Below are the code and all the weights of a small trained network. Each question names an input and a class and asks about switching units off, where a switched-off unit gives its printed mean instead of its output.

import numpy as np


def w(rows, s, z=0):
    codes = np.array(rows[::2]) - 128.0
    scale = np.full(codes.shape[1], s)
    scale[-1] = z or s
    return codes * scale


def f(y):
    return np.maximum(y, 0)


def log_softmax(a):
    a = a - a.max(-1, keepdims=True)
    return a - np.log(np.exp(a).sum(-1, keepdims=True))


def net(x, mask):
    res = np.array(x, float).reshape(1, 8) / 4 @ E
    y = f(res @ A[0][:, :-1].T + A[0][:, -1])
    res = res + np.where(mask, y, B[0][:, -1]) @ B[0][:, :-1]
    return log_softmax(res[-1] @ U[:, :-1].T + U[:, -1])


A, B = {}, {}
E = w([
[149,145,149,100],'x0',
[157,254,46,151],'x1',
[132,121,121,140],'x2',
[137,131,131,117],'x3',
[157,123,114,132],'x4',
[139,135,130,114],'x5',
[173,145,208,238],'x6',
[217,115,99,116],'x7',
],0.0085)
A[0] = w([
[82,151,143,136,80],'neuron 0',
[84,162,163,129,226],'neuron 1',
[106,116,77,79,21],'neuron 2',
[117,141,68,51,205],'neuron 3',
[114,107,51,106,52],'neuron 4',
[80,104,106,190,255],'neuron 5',
[149,153,158,165,93],'neuron 6',
[120,254,77,158,65],'neuron 7',
[133,171,157,156,90],'neuron 8',
[87,139,123,139,88],'neuron 9',
[150,157,167,167,18],'neuron 10',
[117,111,179,154,12],'neuron 11',
[144,88,174,200,28],'neuron 12',
[102,126,111,83,25],'neuron 13',
],0.014,0.0048)
B[0] = w([
[160,201,73,130,155],'neuron 0',
[194,211,8,151,201],'neuron 1',
[74,97,159,226,171],'neuron 2',
[159,126,162,255,238],'neuron 3',
[97,155,154,182,172],'neuron 4',
[176,176,120,81,210],'neuron 5',
[123,142,185,229,182],'neuron 6',
[25,47,137,5,254],'neuron 7',
[105,61,137,190,175],'neuron 8',
[122,189,65,160,147],'neuron 9',
[85,122,199,200,172],'neuron 10',
[65,68,86,107,163],'neuron 11',
[56,114,79,133,200],'neuron 12',
[75,48,184,202,155],'neuron 13',
],0.0076,0.0091)
U = w([
[43,2,156,30,104],'0',
[166,152,106,132,248],'1',
[151,122,124,131,215],'2',
[95,76,186,151,2],'3',
[155,135,144,117,168],'4',
],0.0085,0.0051)

Each question gives the input, the list of numbers given to net, and the class t.
The units are the neurons (one row each of A and B). Each row of codes is followed by its name. A weight is (code - 128) times the scale printed after its matrix; where a second scale follows, it is the last column's (A, B and U).
mask holds one flag per neuron, in row order. A switched-off neuron (its flag False) gives its mean, the last column of its row in B, instead of its output. The means were averaged over made-up inputs and are rounded, as every weight is.
A unit's drop is (log p(t) with every unit on - log p(t) with that unit switched off) / (log p(t) with every unit on - log p(t) with every unit switched off).
The circuit of an input: a set's keep is (log p(t) with only the set's units on - log p(t) with every unit switched off) / (log p(t) with every unit on - log p(t) with every unit switched off). Starting from the 12 units with the biggest drops (on a tie, the unit counted first), units are removed one at a time, each time the one whose removal leaves the highest keep (on an exact tie, the one counted first), for as long as the keep stays at least 0.8.
circuit, biggest first: the units of the circuit, biggest drop first
top k neurons: the k neurons with the biggest drops, biggest first
drop when u is switched off: that unit's drop, to one decimal
input [-5,7,0,-1,-1,-3,-5,-2], class 0: circuit, biggest first : [neuron 7]
input [4,5,6,2,-7,-1,-8,0], class 3: circuit, biggest first : [neuron 3; neuron 2; neuron 13]
input [0,-6,-8,-8,-5,5,-2,-6], class 4: circuit, biggest first : [neuron 7; neuron 1]
input [-7,-3,0,5,1,7,-6,-8], class 1: circuit, biggest first : [neuron 7; neuron 1]
input [-5,6,7,-1,2,7,-6,5], class 0: top 3 neurons : [neuron 7; neuron 1; neuron 6]
input [0,-1,-1,2,3,-3,7,-7], class 1: circuit, biggest first : [neuron 1; neuron 7]
input [6,-5,-3,4,-1,-4,7,-7], class 1: top 2 neurons : [neuron 1; neuron 7]
input [-7,5,-5,7,-1,-2,-7,-1], class 3: circuit, biggest first : [neuron 3; neuron 2; neuron 13]
input [-7,-4,4,-6,-2,5,-6,2], class 3: circuit, biggest first : [neuron 7; neuron 3; neuron 2]
input [-2,-5,0,1,-3,6,-8,0], class 3: top 2 neurons : [neuron 3; neuron 7]
input [-1,-4,-2,7,3,-8,2,-7], class 1: top 2 neurons : [neuron 7; neuron 1]
input [4,-6,0,4,-1,4,8,-8], class 1: top 2 neurons : [neuron 1; neuron 7]
input [-1,-6,-6,1,7,-4,-4,-7], class 1: top 2 neurons : [neuron 7; neuron 1]
input [-8,7,5,-2,-3,4,8,4], class 3: top 4 neurons : [neuron 6; neuron 10; neuron 7; neuron 8]
input [8,-3,1,-4,0,8,-3,-3], class 4: circuit, biggest first : [neuron 7]
input [2,-6,-5,2,0,-6,6,-8], class 1: circuit, biggest first : [neuron 1; neuron 7]
input [8,-5,-3,-3,-7,-5,-7,-3], class 2: circuit, biggest first : [neuron 7; neuron 3]
input [6,7,1,4,-3,-2,6,2], class 0: top 2 neurons : [neuron 7; neuron 3]
input [-5,2,0,1,1,-3,-7,0], class 3: top 2 neurons : [neuron 3; neuron 2]
input [0,-5,-8,3,4,8,0,-8], class 1: circuit, biggest first : [neuron 7; neuron 1]
input [-8,5,-6,-4,0,-3,2,-1], class 0: top 2 neurons : [neuron 7; neuron 3]
input [0,-3,-4,8,-4,-7,1,-6], class 4: drop when neuron 7 is switched off : 0.2
input [2,-3,2,8,2,-1,0,-8], class 1: drop when neuron 7 is switched off : 0.3
